Below are the code and all the weights of a small trained network. Each question names an input and a target symbol and asks about switching units off, where a switched-off unit gives its printed mean instead of its output.

import numpy as np


def w(rows, s, z=0):
    codes = np.array(rows[::2]) - 128.0
    scale = np.full(codes.shape[1], s)
    scale[-1] = z or s
    return codes * scale


def norm(h):
    return h / np.sqrt((h * h).mean(-1, keepdims=True) + 1e-5)


def f(y):
    return np.maximum(y, 0)


def softmax(a):
    e = np.exp(a - a.max(-1, keepdims=True))
    return e / e.sum(-1, keepdims=True)


def log_softmax(a):
    a = a - a.max(-1, keepdims=True)
    return a - np.log(np.exp(a).sum(-1, keepdims=True))


def net(x, mask):
    ids = ['ΓΞεηλτ'.index(c) for c in x.split()]
    T = len(ids)
    res = E[ids] + P[:T]
    u = 0
    for l in range(2):
        r = norm(res)
        for j in range(2):
            rows = slice(4 * j, 4 * j + 4)
            q, k, v = (r @ M[l][rows].T for M in (Q, K, V))
            z = softmax(np.where(np.tri(T) > 0, q @ k.T / 4**0.5, -1e9)) @ v
            o = O[l][rows]
            res = res + np.where(mask[u + j], z, o[:, -1]) @ o[:, :-1]
        u += 2
        y = f(norm(res) @ A[l][:, :-1].T + A[l][:, -1])
        res = res + np.where(mask[u : u + 12], y, B[l][:, -1]) @ B[l][:, :-1]
        u += 12
    return log_softmax(norm(res)[-1] @ U[:, :-1].T + U[:, -1])


Q, K, V, O, A, B = {}, {}, {}, {}, {}, {}
E = w([
[113,72,109,108],'Γ',
[81,119,93,131],'Ξ',
[107,79,80,116],'ε',
[170,65,6,105],'η',
[104,110,149,111],'λ',
[86,135,90,87],'τ',
],0.016)
P = w([
[123,31,120,172],'0',
[210,133,137,93],'1',
[45,210,200,152],'2',
[177,100,173,116],'3',
[75,151,11,186],'4',
[203,94,175,133],'5',
[129,74,44,89],'6',
[201,70,207,118],'7',
],0.011)
Q[0] = w([
[80,183,181,142],'0.h0',
[144,92,122,69],'0.h0',
[105,197,135,220],'0.h0',
[93,131,128,116],'0.h0',
[163,123,120,139],'0.h1',
[150,147,139,192],'0.h1',
[88,146,160,135],'0.h1',
[114,246,103,142],'0.h1',
],0.013)
K[0] = w([
[190,146,230,152],'0.h0',
[100,160,26,96],'0.h0',
[163,97,254,166],'0.h0',
[134,200,73,150],'0.h0',
[107,53,204,133],'0.h1',
[69,111,137,63],'0.h1',
[67,143,219,149],'0.h1',
[80,191,136,231],'0.h1',
],0.0093)
V[0] = w([
[111,123,81,161],'0.h0',
[124,139,136,110],'0.h0',
[135,190,164,129],'0.h0',
[125,109,103,148],'0.h0',
[138,174,170,52],'0.h1',
[122,218,139,24],'0.h1',
[50,55,206,191],'0.h1',
[182,79,138,254],'0.h1',
],0.01)
O[0] = w([
[86,58,147,128,214],'0.h0',
[175,102,82,189,109],'0.h0',
[189,122,125,107,3],'0.h0',
[103,141,170,73,187],'0.h0',
[174,85,60,184,57],'0.h1',
[151,39,48,216,47],'0.h1',
[113,254,44,72,60],'0.h1',
[163,144,198,26,135],'0.h1',
],0.0084,0.0071)
A[0] = w([
[129,87,193,162,221],'0.n0',
[232,121,172,169,60],'0.n1',
[95,173,124,126,180],'0.n2',
[221,169,194,88,145],'0.n3',
[152,249,151,143,99],'0.n4',
[201,168,62,149,40],'0.n5',
[99,187,84,139,8],'0.n6',
[114,191,124,146,1],'0.n7',
[55,90,111,134,188],'0.n8',
[63,143,105,105,61],'0.n9',
[82,87,137,91,197],'0.n10',
[177,254,121,107,45],'0.n11',
],0.0091,0.004)
B[0] = w([
[34,232,144,155,208],'0.n0',
[19,90,129,66,130],'0.n1',
[66,99,57,154,153],'0.n2',
[7,207,103,202,149],'0.n3',
[30,91,60,178,134],'0.n4',
[15,151,178,29,130],'0.n5',
[153,2,142,13,136],'0.n6',
[119,92,51,98,130],'0.n7',
[133,127,43,86,230],'0.n8',
[93,92,160,140,158],'0.n9',
[153,114,56,112,255],'0.n10',
[101,79,136,228,132],'0.n11',
],0.007,0.0087)
Q[1] = w([
[107,42,222,149],'1.h0',
[227,98,97,178],'1.h0',
[93,117,130,158],'1.h0',
[162,86,120,135],'1.h0',
[148,159,32,199],'1.h1',
[183,254,104,170],'1.h1',
[125,131,214,189],'1.h1',
[177,90,64,217],'1.h1',
],0.0081)
K[1] = w([
[168,99,152,109],'1.h0',
[92,138,124,164],'1.h0',
[127,138,153,170],'1.h0',
[103,148,143,108],'1.h0',
[118,115,57,98],'1.h1',
[131,164,91,113],'1.h1',
[251,113,148,116],'1.h1',
[166,140,56,85],'1.h1',
],0.014)
V[1] = w([
[86,73,159,218],'1.h0',
[129,122,90,125],'1.h0',
[108,66,107,88],'1.h0',
[185,18,110,71],'1.h0',
[3,215,144,119],'1.h1',
[109,58,254,131],'1.h1',
[191,58,93,30],'1.h1',
[109,109,144,109],'1.h1',
],0.0079)
O[1] = w([
[111,203,118,50,93],'1.h0',
[115,115,113,88,151],'1.h0',
[187,148,142,171,226],'1.h0',
[133,63,222,188,188],'1.h0',
[138,81,126,152,254],'1.h1',
[172,102,29,81,130],'1.h1',
[150,253,162,207,169],'1.h1',
[200,99,108,154,168],'1.h1',
],0.0065,0.0081)
A[1] = w([
[187,254,99,9,233],'1.n0',
[180,197,61,167,115],'1.n1',
[58,218,102,77,169],'1.n2',
[93,223,37,141,76],'1.n3',
[125,101,87,228,45],'1.n4',
[215,94,102,134,89],'1.n5',
[118,91,125,55,184],'1.n6',
[47,113,138,191,145],'1.n7',
[112,161,6,129,104],'1.n8',
[154,109,16,78,74],'1.n9',
[164,85,127,71,181],'1.n10',
[170,229,97,183,2],'1.n11',
],0.0095,0.0068)
B[1] = w([
[9,255,126,160,146],'1.n0',
[54,150,188,107,130],'1.n1',
[11,138,146,175,178],'1.n2',
[38,97,191,175,152],'1.n3',
[135,198,106,169,152],'1.n4',
[124,179,109,90,154],'1.n5',
[109,180,108,150,254],'1.n6',
[194,121,133,91,229],'1.n7',
[106,125,167,67,186],'1.n8',
[161,88,162,80,172],'1.n9',
[104,177,152,139,226],'1.n10',
[87,180,107,133,128],'1.n11',
],0.012,0.0072)
U = w([
[47,178,128,152,171],'Γ',
[84,86,99,111,19],'Ξ',
[172,76,108,42,196],'ε',
[182,100,93,205,250],'η',
[175,104,250,133,152],'λ',
[151,172,144,73,40],'τ',
],0.014,0.0022)

Each question gives the input, a string of symbols that net reads in full, and the target symbol t.
The units are the heads (4 rows each of Q, K, V and O) and the neurons (one row each of A and B). Each row of codes is followed by its name. A weight is (code - 128) times the scale printed after its matrix; where a second scale follows, it is the last column's (O, A, B and U).
mask holds one flag per unit, layer by layer, with each layer's heads first. A switched-off unit (its flag False) gives its mean, the last column of its rows in O or B, instead of its output. The means were averaged over made-up inputs and are rounded, as every weight is.
A unit's drop is (log p(t) with every unit on - log p(t) with that unit switched off) / (log p(t) with every unit on - log p(t) with every unit switched off).
The circuit of an input: a set's keep is (log p(t) with only the set's units on - log p(t) with every unit switched off) / (log p(t) with every unit on - log p(t) with every unit switched off). Starting from the 12 units with the biggest drops (on a tie, the unit counted first), units are removed one at a time, each time the one whose removal leaves the highest keep (on an exact tie, the one counted first), for as long as the keep stays at least 0.8.
circuit, biggest first: the units of the circuit, biggest drop first
most important unit: the unit with the biggest drop
top k neurons: the k neurons with the biggest drops, biggest first
top k neurons in layer l: the k neurons of layer l with the biggest drops, biggest first
heads that matter: for each layer, one digit per head in row order, 1 if its drop is at least 0.15 and else 0, layers parted by /
input η Ξ τ ε τ τ η ε, target η: circuit, biggest first -> [0.h1; 1.n8; 1.n2]
input η ε ε η η η η η, target λ: most important unit -> 1.h0
input ε λ η τ τ Γ, target η: heads that matter -> 01 / 00
input ε τ τ ε, target η: circuit, biggest first -> [0.h1; 0.h0]
input Γ η λ η Γ ε, target λ: heads that matter -> 01 / 10
input η τ Γ λ, target η: heads that matter -> 01 / 00
input η η η η η η η τ, target λ: circuit, biggest first -> [1.h0; 1.n2; 1.n0]
input Γ ε η η, target Γ: top 4 neurons in layer 1 -> [1.n7; 1.n10; 1.n9; 1.n5]
input η λ η ε, target ε: heads that matter -> 01 / 00
input Ξ Ξ Ξ λ, target Ξ: heads that matter -> 01 / 11
input η Ξ Γ Γ η η ε Ξ, target λ: circuit, biggest first -> [1.n7; 1.n2]
input Ξ ε η τ τ Γ τ, target ε: circuit, biggest first -> [0.n0; 1.n9]
input Γ η η Γ η η, target τ: heads that matter -> 00 / 01
input η Ξ η ε ε, target Ξ: circuit, biggest first -> [0.n0; 1.n10; 1.n7]
input η ε Ξ λ λ, target Ξ: most important unit -> 0.n6
input η Γ τ η η, target ε: heads that matter -> 01 / 00
input η ε η ε η, target ε: circuit, biggest first -> [0.n0; 1.n9; 1.n2]
input η Ξ η ε λ τ η η, target η: top 2 neurons -> [1.n8; 0.n8]
input τ ε τ Γ η η τ η, target λ: circuit, biggest first -> [0.h1; 0.n8]
input η Γ η η η Γ Γ, target ε: top 2 neurons -> [1.n2; 1.n9]
input η λ η ε η Ξ λ Ξ, target Ξ: heads that matter -> 01 / 01
input τ η η, target Ξ: most important unit -> 1.n10
input Γ η η Ξ Ξ, target Ξ: top 2 neurons in layer 0 -> [0.n0; 0.n6]
